Below are the code and all the weights of a small trained network. Each question names an input and a class and asks about switching units off, where a switched-off unit gives its printed mean instead of its output.

import numpy as np


def w(rows, s, z=0):
    codes = np.array(rows[::2]) - 128.0
    scale = np.full(codes.shape[1], s)
    scale[-1] = z or s
    return codes * scale


def f(y):
    return np.maximum(y, 0)


def log_softmax(a):
    a = a - a.max(-1, keepdims=True)
    return a - np.log(np.exp(a).sum(-1, keepdims=True))


def net(x, mask):
    res = np.array(x, float).reshape(1, 7) / 4 @ E
    y = f(res @ A[0][:, :-1].T + A[0][:, -1])
    res = res + np.where(mask, y, B[0][:, -1]) @ B[0][:, :-1]
    return log_softmax(res[-1] @ U[:, :-1].T + U[:, -1])


A, B = {}, {}
E = w([
[188,71,86,200,38,33,187],'x0',
[126,140,114,134,129,136,136],'x1',
[131,106,145,128,130,123,116],'x2',
[29,172,165,193,6,182,57],'x3',
[128,127,123,134,132,130,125],'x4',
[136,133,119,150,137,143,124],'x5',
[2,156,176,203,204,51,187],'x6',
],0.0065)
A[0] = w([
[55,166,169,157,46,137,57,97],'neuron 0',
[113,163,126,106,143,131,96,2],'neuron 1',
[162,109,92,98,220,93,175,103],'neuron 2',
[4,117,162,173,194,67,192,92],'neuron 3',
[137,54,54,197,59,61,189,107],'neuron 4',
[75,168,157,58,234,212,87,96],'neuron 5',
[41,154,182,157,37,133,93,117],'neuron 6',
[63,130,148,170,40,152,96,93],'neuron 7',
[191,113,87,52,82,168,65,127],'neuron 8',
[57,152,140,193,195,42,118,95],'neuron 9',
[111,87,79,212,105,78,179,130],'neuron 10',
[194,104,97,75,56,200,61,130],'neuron 11',
[194,94,95,204,58,51,169,99],'neuron 12',
[81,153,149,103,221,208,79,85],'neuron 13',
[158,93,106,84,193,85,141,118],'neuron 14',
[69,155,159,102,202,164,115,113],'neuron 15',
[65,79,83,176,108,51,185,101],'neuron 16',
[106,150,171,74,176,170,113,112],'neuron 17',
[157,90,119,92,255,69,174,141],'neuron 18',
[41,166,192,158,197,73,153,92],'neuron 19',
[44,151,166,186,199,82,169,117],'neuron 20',
],0.0069,0.0026)
B[0] = w([
[70,88,87,209,201,67,231,233],'neuron 0',
[98,121,173,155,146,97,108,139],'neuron 1',
[49,136,105,202,201,52,216,216],'neuron 2',
[217,38,32,46,159,235,102,238],'neuron 3',
[126,210,220,87,59,75,71,231],'neuron 4',
[128,208,200,89,22,7,85,237],'neuron 5',
[43,103,64,243,219,82,218,235],'neuron 6',
[56,116,89,206,222,54,228,215],'neuron 7',
[202,54,59,98,155,211,126,243],'neuron 8',
[189,53,84,83,137,234,129,213],'neuron 9',
[96,173,208,75,59,122,92,203],'neuron 10',
[187,51,25,88,166,199,131,254],'neuron 11',
[111,211,254,74,33,70,68,231],'neuron 12',
[161,229,191,100,70,53,44,216],'neuron 13',
[58,125,108,203,189,94,188,203],'neuron 14',
[136,174,216,61,71,56,59,197],'neuron 15',
[189,140,188,45,49,177,60,200],'neuron 16',
[105,172,226,137,71,67,92,188],'neuron 17',
[29,132,126,237,205,76,215,242],'neuron 18',
[190,67,83,44,94,222,98,221],'neuron 19',
[200,28,71,61,113,226,103,226],'neuron 20',
],0.0057,0.0061)
U = w([
[237,56,56,43,134,209,56,252],'0',
[133,237,227,81,30,18,2,69],'1',
[70,144,107,247,246,36,248,15],'2',
],0.0056,0.0027)

Each question gives the input, the list of numbers given to net, and the class t.
The units are the neurons (one row each of A and B). Each row of codes is followed by its name. A weight is (code - 128) times the scale printed after its matrix; where a second scale follows, it is the last column's (A, B and U).
mask holds one flag per neuron, in row order. A switched-off neuron (its flag False) gives its mean, the last column of its row in B, instead of its output. The means were averaged over made-up inputs and are rounded, as every weight is.
A unit's drop is (log p(t) with every unit on - log p(t) with that unit switched off) / (log p(t) with every unit on - log p(t) with every unit switched off).
The circuit of an input: a set's keep is (log p(t) with only the set's units on - log p(t) with every unit switched off) / (log p(t) with every unit on - log p(t) with every unit switched off). Starting from the 12 units with the biggest drops (on a tie, the unit counted first), units are removed one at a time, each time the one whose removal leaves the highest keep (on an exact tie, the one counted first), for as long as the keep stays at least 0.8.
circuit, biggest first: the units of the circuit, biggest drop first
k most important neurons: the k neurons with the biggest drops, biggest first
drop when u is switched off: that unit's drop, to one decimal
input [-4,-1,-3,-4,-3,3,4], class 0: circuit, biggest first -> [neuron 19]
input [4,5,6,-6,8,5,-2], class 2: 2 most important neurons -> [neuron 18; neuron 2]
input [-3,3,3,8,-1,-6,5], class 2: 2 most important neurons -> [neuron 6; neuron 0]
input [6,1,2,-6,0,1,3], class 1: circuit, biggest first -> [neuron 12; neuron 4]
input [8,-5,6,-7,-2,3,4], class 1: 4 most important neurons -> [neuron 12; neuron 4; neuron 16; neuron 10]
input [-6,2,3,0,-4,-1,6], class 0: 3 most important neurons -> [neuron 3; neuron 20; neuron 19]
input [-7,-7,-2,-8,-6,8,-4], class 2: 3 most important neurons -> [neuron 18; neuron 2; neuron 14]
input [-7,-2,-3,1,4,4,-5], class 1: 2 most important neurons -> [neuron 5; neuron 13]
input [3,-8,7,8,7,-6,5], class 2: 2 most important neurons -> [neuron 6; neuron 7]
input [1,-5,3,-3,5,2,-2], class 2: drop when neuron 3 is switched off -> 0.3
input [8,2,-4,-4,7,-4,8], class 0: drop when neuron 20 is switched off -> 0.3
input [-8,-5,-3,-8,4,-3,4], class 1: drop when neuron 18 is switched off -> -0.1
